Here is a tiny trained network, its code and every weight. The questions are about switching its units off for an input and a class, where a switched-off unit gives its printed mean instead of its output.

import numpy as np


def w(rows, s, z=0):
    codes = np.array(rows[::2]) - 128.0
    scale = np.full(codes.shape[1], s)
    scale[-1] = z or s
    return codes * scale


def f(y):
    return y / 2 * (1 + np.tanh(0.7978845608 * (y + 0.044715 * y**3)))


def log_softmax(a):
    a = a - a.max(-1, keepdims=True)
    return a - np.log(np.exp(a).sum(-1, keepdims=True))


def net(x, mask):
    res = np.array(x, float).reshape(1, 3) / 4 @ E
    y = f(res @ A[0][:, :-1].T + A[0][:, -1])
    res = res + np.where(mask, y, B[0][:, -1]) @ B[0][:, :-1]
    return log_softmax(res[-1] @ U[:, :-1].T + U[:, -1])


A, B = {}, {}
E = w([
[247,227,111,118,252,171,58,80,108,169],'x0',
[105,112,16,107,52,177,23,50,80,194],'x1',
[136,120,137,130,139,168,150,153,78,69],'x2',
],0.012)
A[0] = w([
[163,109,128,102,175,129,114,138,144,93,113],'N0',
[87,104,119,134,51,137,93,95,125,81,139],'N1',
[148,154,170,98,180,190,84,73,137,126,147],'N2',
[93,123,156,196,115,73,147,199,108,104,255],'N3',
[163,178,187,100,249,120,108,136,160,139,225],'N4',
[135,93,52,93,73,196,85,123,69,188,181],'N5',
[85,59,95,81,66,143,133,110,96,84,221],'N6',
],0.012,0.005)
B[0] = w([
[128,133,158,141,83,201,98,149,98,168,155],'N0',
[246,95,166,83,183,136,159,179,183,144,196],'N1',
[78,178,174,160,164,165,100,121,135,96,200],'N2',
[123,63,45,97,36,51,189,115,159,120,201],'N3',
[119,143,177,203,70,157,137,162,180,103,240],'N4',
[215,170,167,146,210,84,111,101,113,163,253],'N5',
[143,115,140,110,149,82,101,131,156,191,222],'N6',
],0.012,0.021)
U = w([
[12,112,63,100,52,45,216,113,179,83,252],'0',
[150,246,117,173,169,154,62,72,93,77,116],'1',
[69,145,169,160,82,221,147,245,186,108,170],'2',
[69,130,2,167,170,166,125,117,124,84,18],'3',
[78,117,141,104,124,183,181,86,79,119,29],'4',
[151,113,137,74,147,131,158,161,186,207,127],'5',
],0.0091,0.0034)

Each question gives the input, the list of numbers given to net, and the class t.
The units are the neurons (one row each of A and B). Each row of codes is followed by its name. A weight is (code - 128) times the scale printed after its matrix; where a second scale follows, it is the last column's (A, B and U).
mask holds one flag per neuron, in row order. A switched-off neuron (its flag False) gives its mean, the last column of its row in B, instead of its output. The means were averaged over made-up inputs and are rounded, as every weight is.
A unit's drop is (log p(t) with every unit on - log p(t) with that unit switched off) / (log p(t) with every unit on - log p(t) with every unit switched off).
The circuit of an input: a set's keep is (log p(t) with only the set's units on - log p(t) with every unit switched off) / (log p(t) with every unit on - log p(t) with every unit switched off). Starting from all 7 units, units are removed one at a time, each time the one whose removal leaves the highest keep (on an exact tie, the one counted first), for as long as the keep stays at least 0.8.
circuit, biggest first: the units of the circuit, biggest drop first
top k neurons: the k neurons with the biggest drops, biggest first
drop when u is switched off: that unit's drop, to one decimal
input [-8,1,1], class 5: top 3 neurons : [N1, N6, N4]
input [-5,-1,1], class 0: circuit, biggest first : [N3]
input [-5,1,6], class 5: top 2 neurons : [N1, N6]
input [5,0,1], class 2: top 2 neurons : [N5, N4]
input [1,-6,1], class 2: top 2 neurons : [N4, N0]
input [0,-2,-7], class 0: top 3 neurons : [N5, N1, N2]
input [1,4,4], class 1: top 2 neurons : [N3, N5]
input [1,7,1], class 1: top 2 neurons : [N5, N3]
input [-6,0,6], class 0: top 2 neurons : [N3, N5]
input [2,0,6], class 2: drop when N5 is switched off : 1.8
input [1,0,-3], class 2: drop when N5 is switched off : 1.4
input [5,-2,-1], class 2: drop when N5 is switched off : 0.1
